(in the rows, 128 means zero)
Each row is followed by its class; each block has classes of its own.
111 160 152 136 163 71 75 143 89 125 140 206 142 107 98 136 135 175 106
 118 152 144 152 144 115 125 143 145 132 121 172 175 161 133
q_113
168 101 147 138 121 242 104 99 167 81 151 140 122 124 116 108 101 132
 167 45 85 153 108 90 108 169 110 139 79 112 57 117 137 138
q_637
142 157 120 124 107 177 157 104 128 91 151 128 133 115 131 127 81 149
 146 63 110 159 134 101 64 107 96 150 108 122 38 171 113 123
q_467
139 191 129 129 136 118 135 73 145 186 123 107 80 140 153 95 140 151 135
 191 140 166 158 153 133 134 166 143 121 134 67 110 79 121
q_77
90 93 181 94 162 111 107 103 124 149 122 153 104 124 113 120 140 125 147
 142 161 149 136 170 99 166 164 125 109 126 110 75 157 99
q_256
115 97 137 127 188 110 116 132 190 96 109 122 139 139 126 126 150 80 177
 128 159 136 148 127 103 154 148 128 98 78 148 90 174 146
q_467
125 137 149 144 128 121 143 109 165 159 127 111 94 100 140 97 169 137
 153 192 93 155 109 147 136 116 158 141 70 139 75 118 134 156
q_113
121 109 127 100 167 112 119 146 143 146 97 111 146 130 127 127 132 140
 133 100 141 138 163 131 123 161 124 112 107 101 137 122 148 98
q_77
137 86 129 145 168 93 63 154 144 130 123 146 139 144 125 116 182 116 149
 63 141 162 112 114 125 162 136 145 67 79 155 142 188 121
q_113
153 123 130 114 76 220 91 66 113 97 156 124 129 136 120 109 113 133 141
 23 82 175 97 96 97 132 128 130 108 138 53 90 112 129
q_637
111 144 156 126 175 113 93 143 106 135 98 152 146 121 87 108 122 151 101
 142 173 149 127 190 136 175 156 124 129 155 128 135 159 74
q_77
92 187 179 144 134 82 97 132 91 132 131 200 136 87 100 127 131 162 80
 181 164 138 177 148 88 93 171 117 141 141 137 183 145 128
q_467
194 118 131 147 117 190 113 123 127 107 156 155 100 141 114 117 112 125
 148 84 89 180 105 108 80 142 96 133 87 87 74 96 108 110
q_463
111 167 146 130 126 91 136 133 84 136 139 187 124 92 125 135 135 138 82
 128 148 138 141 128 119 128 161 139 166 141 188 195 123 94
q_484
170 144 105 169 98 130 148 108 169 169 134 117 111 114 130 78 190 133
 139 188 103 138 133 167 118 97 146 130 62 127 93 141 121 132
q_467
119 163 137 159 152 150 151 103 135 164 148 138 83 120 146 78 113 121
 135 198 172 126 148 156 117 121 140 159 94 135 72 172 137 102
q_920
146 131 166 143 150 135 73 131 94 159 130 157 107 124 112 102 152 156
 116 144 148 126 134 174 146 166 149 102 118 143 138 100 151 75
q_77
152 134 143 148 178 131 58 119 112 174 128 169 134 139 137 107 144 176
 125 133 155 162 125 210 104 161 152 120 99 141 151 91 119 87
q_77
181 109 142 135 79 188 53 81 161 123 128 152 152 141 115 92 134 124 163
 96 78 173 97 148 91 120 117 105 69 122 94 56 101 128
q_637
174 118 132 113 139 197 151 118 109 76 159 168 82 136 128 144 84 154 182
 78 105 161 96 125 95 166 93 143 132 110 61 105 100 121
q_463
179 158 136 115 104 205 153 115 115 128 143 138 118 133 117 140 79 130
 163 32 109 169 128 44 98 140 91 150 137 95 82 82 123 102
q_920
136 126 156 162 102 127 106 72 146 193 142 127 100 91 126 84 155 137 125
 201 122 117 152 179 117 108 139 134 58 133 78 116 129 121
q_157
124 131 148 161 159 140 129 121 114 146 138 174 108 146 124 117 129 121
 110 126 167 154 121 169 127 161 159 147 120 102 141 110 127 90
q_463
130 163 123 153 156 111 179 80 157 188 104 85 112 126 119 131 157 162
 126 217 121 131 140 171 132 128 162 170 110 122 62 81 123 169
q_256
112 108 130 115 180 88 117 126 179 147 113 117 113 100 93 105 159 93 162
 144 159 156 189 100 129 137 150 120 107 66 143 102 183 116
q_484
137 189 166 142 123 107 68 105 68 144 140 206 129 88 125 122 123 173 88
 187 137 124 144 150 93 100 123 157 130 161 126 153 109 147
q_920
121 63 112 101 163 167 106 126 160 91 117 126 131 126 112 107 175 97 185
 110 132 128 121 115 153 146 129 113 97 104 130 101 185 162
q_157
162 157 146 144 110 195 140 115 120 124 122 177 134 146 141 115 55 98
 161 84 157 178 143 81 72 97 81 150 112 87 74 136 120 85
q_920
147 130 167 92 113 164 138 134 114 79 156 165 109 163 126 150 98 115 188
 56 114 167 97 127 81 163 94 138 101 90 125 130 148 101
q_113
95 128 152 119 162 156 103 86 142 134 133 130 133 132 89 99 124 111 130
 164 171 127 145 181 123 161 161 145 125 148 145 41 143 129
q_920
83 116 145 125 175 98 49 74 116 118 127 95 144 157 79 108 146 129 133
 148 138 118 150 163 120 148 163 89 135 129 113 26 150 129
q_113
80 105 150 83 166 123 126 131 166 129 122 129 115 110 140 114 159 96 153
 134 152 130 184 101 133 141 111 129 86 61 146 159 167 130
q_484
162 140 119 173 143 137 163 115 129 168 126 124 125 107 155 124 117 163
 151 182 131 128 127 163 99 134 128 152 96 158 84 188 125 120
q_157
112 126 150 140 150 149 93 83 114 132 134 134 125 131 128 111 146 133
 113 139 119 115 118 160 123 162 180 107 131 152 127 85 126 118
q_637
118 89 130 86 141 99 76 118 173 113 120 103 136 139 105 130 161 111 161
 110 112 126 147 130 107 161 140 105 88 84 145 91 165 151
q_637
131 164 175 139 149 126 127 115 131 149 142 162 143 127 58 130 114 148
 117 118 161 146 183 174 72 171 163 122 117 106 159 95 161 77
q_467
115 89 126 170 180 122 53 83 136 114 145 152 123 154 103 98 147 113 129
 137 164 146 108 194 120 137 195 108 124 122 138 27 134 133
q_463
115 90 120 138 153 132 112 89 144 140 123 103 141 132 125 100 133 121
 138 111 150 122 138 169 125 181 173 131 109 157 123 120 148 100
q_637
166 94 151 109 127 215 126 83 128 118 155 159 104 106 125 108 127 118
 188 77 90 151 128 108 89 135 110 112 85 108 93 70 147 115
q_157
105 84 141 119 188 147 119 122 177 122 119 140 95 117 119 112 149 92 181
 135 166 134 164 96 132 129 161 119 110 74 127 55 189 161
q_920
130 145 139 148 155 107 124 110 135 185 115 109 111 107 149 115 141 158
 98 153 134 141 162 151 111 138 149 147 85 118 92 136 126 114
q_77
107 146 158 122 192 146 143 106 145 171 101 141 149 174 118 122 130 141
 146 142 172 127 127 186 112 209 166 120 108 112 142 95 142 83
q_920
128 154 132 168 122 130 138 100 121 153 110 188 178 111 143 103 115 119
 101 122 159 138 166 116 119 102 149 149 121 144 159 214 129 113
q_157
112 134 152 155 154 120 97 95 71 134 126 208 140 114 129 114 144 161 101
 145 157 89 132 179 128 134 153 115 128 146 136 188 144 106
q_157
127 111 127 172 135 142 170 123 170 134 119 96 100 106 108 92 149 111
 117 172 117 118 112 144 140 152 156 120 97 124 79 161 135 93
q_484
164 159 122 171 145 131 134 89 144 173 99 150 132 120 156 88 143 109 149
 195 136 153 116 158 105 90 133 160 69 119 86 115 130 133
q_920
118 65 121 113 175 84 136 137 176 110 107 93 107 120 117 117 173 88 172
 178 145 104 176 141 104 162 143 106 103 94 132 94 165 133
q_467
112 108 125 124 169 116 72 107 122 139 133 135 141 113 75 116 133 159
 131 103 166 187 124 183 90 162 172 124 136 146 129 80 137 93
q_484
140 138 142 171 122 156 151 88 162 179 149 124 80 130 169 101 148 112
 139 178 135 135 149 119 142 100 144 168 99 112 92 105 116 147
q_256
131 130 178 133 157 130 65 72 151 147 153 151 107 117 76 90 155 147 141
 155 149 136 171 194 92 182 159 130 82 118 108 51 139 108
q_467
142 105 132 146 140 117 96 126 111 140 134 153 108 107 99 119 151 130
 151 145 150 149 101 170 120 131 166 116 131 144 132 83 162 108
q_157
136 104 112 117 146 133 154 127 179 130 78 94 145 133 83 104 157 84 167
 137 135 163 169 96 138 155 173 111 112 104 123 117 187 134
q_637
161 167 133 145 141 128 120 90 132 186 104 111 120 118 149 106 160 164
 117 191 108 172 123 176 113 136 165 144 94 163 87 95 93 137
q_77
136 160 137 137 166 108 118 159 87 114 129 197 135 89 159 133 92 160 96
 152 133 146 157 128 73 103 143 116 152 165 161 211 113 112
q_77
153 148 122 163 129 119 110 87 161 173 121 95 99 101 129 98 165 164 127
 182 105 144 107 160 145 155 168 166 92 157 50 118 109 152
q_637
113 151 162 163 138 100 106 113 121 161 126 142 138 175 106 120 102 126
 106 158 182 139 140 190 111 162 154 120 120 109 127 125 119 69
q_463
97 63 108 125 188 107 166 154 173 108 77 150 142 137 121 115 153 68 150
 115 172 170 154 110 125 127 177 113 100 62 150 145 188 136
q_463
165 142 146 125 128 200 124 62 147 113 112 158 141 128 146 118 109 135
 170 96 83 138 113 131 116 135 95 141 93 98 67 71 103 141
q_637
144 146 122 159 131 133 134 95 159 121 135 139 151 130 63 113 118 113
 137 109 150 162 124 172 114 134 169 138 124 117 157 102 159 103
q_484
154 108 117 173 175 143 66 106 129 132 116 161 177 137 52 91 129 115 136
 128 173 155 135 189 110 150 157 120 122 139 163 65 169 89
q_157
99 93 132 88 165 112 170 150 191 106 79 110 93 121 133 111 152 60 167
 150 150 157 149 105 153 131 163 114 111 81 125 106 175 137
q_77
124 142 105 118 121 139 198 81 165 148 156 65 66 123 142 97 153 119 172
 186 126 138 148 137 159 129 161 164 91 137 60 146 144 176
q_463
120 78 147 112 167 85 126 153 162 134 91 109 134 115 107 126 152 81 150
 142 152 126 156 109 132 161 117 158 88 91 134 121 203 126
q_256
134 149 137 141 133 115 169 78 163 161 108 111 105 94 164 118 120 141
 153 192 108 127 131 160 116 127 151 151 97 141 59 132 109 143
q_637
116 132 142 108 171 122 131 116 112 148 140 110 122 158 115 122 155 148
 154 147 140 147 137 182 106 203 156 141 103 145 146 126 154 111
q_113
166 155 173 127 134 209 97 104 95 119 128 184 102 148 116 142 109 175
 153 114 129 153 102 133 100 169 92 150 120 98 52 73 100 129
q_920
147 75 115 110 180 94 125 142 167 112 107 141 111 121 64 111 165 104 176
 168 130 137 184 132 121 143 140 91 96 58 139 80 188 141
q_463

A new block, with new classes.
116 102 137 88 101 115 166 144 141 153 115 104 137 111 129 119 108 111
 133 157 123 219 148 141 130 157 133 127 93 111 119 172 113 136
q_142
112 142 109 119 72 133 138 197 129 97 156 138 148 113 114 126 147 185
 101 128 107 150 116 133 103 115 104 106 79 125 117 125 123 162
q_908
157 145 126 121 117 137 153 86 119 122 125 147 115 122 152 118 121 141
 148 98 122 162 161 119 128 151 143 143 226 151 119 82 68 153
q_863
177 146 125 172 128 104 118 136 141 95 111 134 162 180 107 141 138 125
 113 114 111 140 143 110 123 115 129 127 153 161 153 201 90 152
q_971
114 104 124 143 170 72 106 135 108 120 137 120 141 155 164 125 138 75
 128 113 141 146 64 156 144 137 140 136 126 149 120 184 134 146
q_887
135 169 106 166 117 133 123 100 88 104 148 82 132 169 120 152 141 121 89
 105 109 137 134 134 99 100 117 120 133 158 116 84 174 170
q_971
167 137 128 123 133 117 185 115 119 102 121 125 124 111 138 131 140 130
 155 127 118 176 146 150 113 145 132 108 189 145 109 78 70 130
q_863
122 97 154 122 132 98 186 144 135 138 111 107 150 124 103 116 96 99 134
 164 119 165 130 130 117 125 121 112 105 126 102 151 98 114
q_887
137 137 152 136 98 127 96 153 128 125 132 130 148 124 82 138 131 203 131
 116 86 149 133 110 103 112 108 132 109 119 84 120 126 136
q_276
161 111 122 151 93 111 135 189 151 118 118 121 157 118 91 124 146 173
 123 128 96 132 115 136 113 106 110 137 114 94 110 163 93 127
q_276
97 139 145 179 104 105 127 122 142 155 115 116 87 80 139 121 108 131 136
 139 98 103 148 144 158 100 153 132 86 105 145 39 207 139
q_863
193 158 123 115 111 117 152 119 114 90 147 132 133 147 141 110 141 127
 139 118 132 145 142 89 130 134 135 120 216 148 110 134 58 155
q_971
116 135 138 127 78 99 148 168 119 139 146 170 168 88 81 119 134 203 108
 119 105 139 137 116 117 113 125 119 85 136 129 139 154 132
q_619
128 141 139 129 107 144 163 70 103 143 85 99 142 144 134 136 119 123 76
 147 118 111 118 125 94 103 110 124 137 126 125 137 237 118
q_276
163 164 157 151 102 106 125 92 122 108 132 165 122 155 84 166 146 156
 153 142 83 63 180 64 146 124 124 91 162 166 158 133 144 141
q_971
114 137 129 148 87 158 122 122 133 147 121 88 99 92 168 116 118 166 111
 136 148 125 173 165 134 105 161 130 84 118 164 76 218 136
q_971
144 138 148 150 111 96 107 83 118 108 136 159 106 135 101 137 151 153
 170 91 78 105 175 110 148 147 145 127 144 185 169 114 116 182
q_971
119 114 132 116 102 75 170 134 124 121 145 109 146 107 138 117 121 117
 122 165 120 188 139 127 108 147 121 120 97 115 112 178 123 144
q_268
128 114 124 80 87 103 155 149 139 121 120 121 149 105 132 128 101 150
 108 153 128 131 134 127 120 149 137 133 110 108 131 176 129 138
q_908
124 119 133 171 158 74 121 112 128 121 97 143 92 141 157 105 155 103 155
 102 120 159 88 143 130 164 144 140 143 140 128 132 121 106
q_607
110 60 125 88 145 136 144 126 131 144 137 128 147 133 141 121 126 105
 112 113 137 129 106 160 108 156 154 148 95 137 129 157 125 118
q_908
142 148 143 138 126 138 184 91 80 123 120 132 174 107 101 148 146 110 62
 114 133 152 129 133 82 102 111 93 113 157 140 130 180 128
q_619
115 140 145 147 88 143 130 146 130 95 138 148 149 90 125 117 158 173 100
 110 107 139 140 104 101 92 97 138 117 126 96 133 109 153
q_142
179 135 117 151 134 97 154 128 123 104 114 138 162 145 98 132 120 106 94
 126 98 102 94 105 135 117 136 117 148 118 150 181 92 136
q_971
98 145 123 172 105 87 118 128 135 155 126 102 98 99 131 120 106 127 129
 147 121 101 146 136 133 104 138 146 92 106 156 69 221 149
q_276
145 157 101 129 150 54 136 150 122 104 148 126 177 131 92 163 97 105 107
 150 98 136 89 108 131 143 116 126 139 123 149 175 94 170
q_708
113 91 129 153 147 105 126 132 122 107 113 123 118 154 145 120 148 101
 129 103 132 146 96 139 125 152 133 135 113 128 114 184 94 115
q_914
174 170 131 115 156 80 126 133 112 77 133 136 169 123 143 177 136 106
 118 162 123 160 100 125 115 147 108 102 163 138 122 142 107 129
q_268
81 144 130 178 106 134 164 126 128 173 129 123 104 56 157 104 115 104 99
 129 137 162 137 156 113 104 155 144 61 118 170 45 214 153
q_887
97 83 117 127 155 100 140 128 130 114 143 122 129 157 134 120 135 109
 127 113 136 124 90 128 112 151 148 147 92 140 113 157 124 109
q_276
135 128 116 174 123 129 164 90 99 109 101 115 154 122 139 151 151 119 96
 116 103 130 95 155 114 117 122 121 138 138 138 159 172 122
q_619
175 161 125 145 163 81 88 134 116 89 108 126 165 167 111 171 125 99 112
 115 114 152 105 115 129 135 121 125 146 136 130 185 81 152
q_971
113 96 153 74 126 113 180 160 152 142 93 130 154 89 148 95 83 129 114
 189 148 167 127 150 103 139 131 109 83 106 134 155 135 96
q_908
118 92 134 135 137 95 152 69 128 99 127 106 110 124 176 98 147 101 144
 110 112 127 115 144 115 155 148 160 136 152 114 138 124 126
q_268
102 131 136 195 121 148 132 90 121 175 108 121 101 104 135 92 103 124 96
 109 123 117 138 134 126 88 160 147 82 101 156 89 202 130
q_971
132 93 166 73 131 132 137 95 122 115 125 101 165 109 133 109 88 125 116
 149 122 147 142 127 119 128 119 124 116 131 108 159 108 140
q_268
125 149 148 134 110 119 158 146 117 147 113 142 155 115 124 103 118 113
 68 148 126 144 115 118 96 95 107 113 111 124 138 113 188 132
q_914
116 82 120 140 139 58 131 118 126 103 148 108 125 120 155 114 129 71 113
 121 119 91 94 139 145 146 138 157 124 123 124 151 109 135
q_268
121 120 112 105 144 89 133 112 120 143 114 122 127 128 150 102 140 125
 109 101 151 155 87 160 114 145 154 153 121 119 129 166 155 115
q_142
86 142 128 182 102 120 104 121 131 119 122 119 97 95 159 108 122 134 110
 117 109 125 121 142 136 117 144 134 72 125 183 104 194 174
q_914
160 152 127 130 114 62 154 147 123 88 130 132 157 107 106 132 142 123 95
 129 120 138 120 124 120 132 107 108 140 141 164 175 98 166
q_708
119 135 138 135 105 87 164 139 124 122 105 129 133 117 107 122 114 137
 114 148 136 148 145 122 126 121 116 110 94 108 116 173 130 114
q_268
98 123 135 189 117 126 160 109 124 166 120 110 96 70 130 117 123 116 146
 137 94 121 130 165 152 105 143 135 90 108 152 72 198 148
q_708
144 143 116 130 134 119 150 117 119 103 123 136 150 135 91 117 111 109
 100 114 125 115 111 98 135 119 104 111 144 122 164 190 62 171
q_708
100 137 139 150 108 155 134 114 121 170 122 129 106 66 142 116 124 121
 104 105 136 132 149 149 133 113 129 152 108 117 157 53 177 153
q_708
119 117 146 103 95 143 155 125 129 162 121 117 130 122 128 113 101 130
 118 152 135 196 145 100 110 144 127 120 98 98 118 162 135 128
q_276
111 119 118 126 169 106 110 128 135 93 105 124 121 132 163 122 158 116
 157 118 144 121 101 163 120 141 122 134 106 148 143 127 128 131
q_607
170 156 130 134 127 102 155 96 130 88 111 153 110 120 150 119 150 118
 142 93 132 139 145 90 114 149 129 141 212 133 112 116 31 137
q_863
161 163 151 101 129 107 167 97 122 104 112 141 125 97 122 111 121 132
 146 119 123 181 156 94 91 157 125 134 179 147 107 75 71 139
q_607
134 153 120 138 97 129 123 193 130 90 134 125 155 135 113 109 132 188 97
 102 132 127 122 127 124 67 107 123 125 121 73 115 101 146
q_863
143 122 109 119 164 73 119 120 114 114 133 131 135 134 136 142 160 118
 169 101 140 135 92 144 132 163 151 137 132 137 122 169 105 111
q_619
128 149 122 114 84 90 124 166 118 146 113 104 122 158 100 144 118 144
 153 161 140 144 148 126 164 115 112 102 107 104 116 184 177 151
q_276
132 85 128 120 153 86 124 140 123 106 140 110 129 132 163 132 154 67 151
 134 139 116 100 163 162 141 131 130 120 130 112 160 111 128
q_268
142 120 118 143 113 129 111 168 114 155 144 150 159 123 101 114 157 167
 103 104 112 153 93 134 92 106 98 136 119 95 109 142 118 141
q_276
112 152 168 173 82 107 144 124 132 158 101 115 116 67 142 96 91 146 96
 132 108 145 138 154 142 89 164 139 100 139 151 61 242 148
q_887
97 105 127 136 131 97 184 100 111 147 119 127 123 122 132 128 134 105
 105 155 117 134 108 145 115 140 131 109 113 124 136 144 186 97
q_142
136 107 145 117 94 97 157 127 133 130 64 101 125 119 116 132 99 155 120
 146 124 139 146 149 147 148 136 123 124 109 125 179 148 101
q_607
167 166 133 83 142 101 145 118 116 90 109 141 158 101 134 136 106 135
 143 118 138 163 122 102 121 157 124 142 199 138 92 108 51 119
q_619
103 127 141 86 103 101 175 136 126 136 87 141 131 80 122 135 94 160 132
 154 133 201 151 151 114 169 146 110 67 113 144 172 141 129
q_908
109 138 126 133 75 126 145 172 138 146 147 141 172 137 105 104 145 173
 86 127 117 152 124 102 89 98 108 125 73 134 119 156 171 121
q_619
166 148 102 149 135 78 146 132 114 95 124 145 134 128 94 160 128 124 145
 134 101 128 115 130 152 155 128 99 167 134 171 150 86 159
q_607
139 118 130 116 117 116 175 151 128 130 95 131 184 107 116 129 119 116
 112 137 142 193 132 135 119 127 124 122 89 118 135 225 105 132
q_619
111 99 116 159 70 132 167 89 114 120 134 80 125 125 120 152 148 105 77
 141 64 116 119 125 97 140 99 114 90 115 158 142 176 161
q_276
131 149 133 124 83 110 140 141 126 135 144 160 162 104 142 101 164 171
 101 136 127 121 140 111 88 92 94 142 129 123 115 150 167 148
q_268
157 145 134 134 116 54 148 113 125 128 128 148 97 125 116 102 149 134
 151 101 119 161 136 101 113 180 116 139 212 136 118 116 45 121
q_708
168 139 112 138 111 99 150 123 113 97 119 129 158 129 116 137 122 122
 100 106 129 131 149 133 137 111 123 123 184 138 145 172 82 184
q_863
120 95 114 131 137 127 177 107 115 113 136 150 145 134 152 110 133 113
 84 119 118 131 79 139 89 150 137 127 151 146 136 146 120 115
q_908
156 138 120 161 159 92 126 108 114 93 98 113 153 129 77 143 98 127 130
 109 96 140 118 142 138 125 107 123 165 128 148 181 48 174
q_708
151 156 129 167 103 104 180 83 118 103 131 157 109 95 140 120 138 134
 149 103 111 173 149 84 118 168 151 136 198 148 127 113 69 124
q_619
157 140 114 146 109 138 145 179 136 142 154 123 157 122 93 109 147 157
 134 127 102 129 95 125 112 78 122 119 102 100 108 133 119 146
q_887
128 154 136 135 100 90 137 98 115 140 120 115 129 138 123 146 145 111 96
 145 109 166 134 114 103 137 110 110 123 126 141 168 183 139
q_142
98 157 156 175 114 115 119 82 135 152 93 128 84 77 131 105 142 121 111
 99 116 135 146 127 109 107 139 147 73 111 156 82 198 135
q_142
140 124 126 102 143 98 135 131 135 122 131 139 143 143 151 120 160 97
 135 124 137 142 108 134 94 143 134 139 121 146 130 164 134 139
q_908
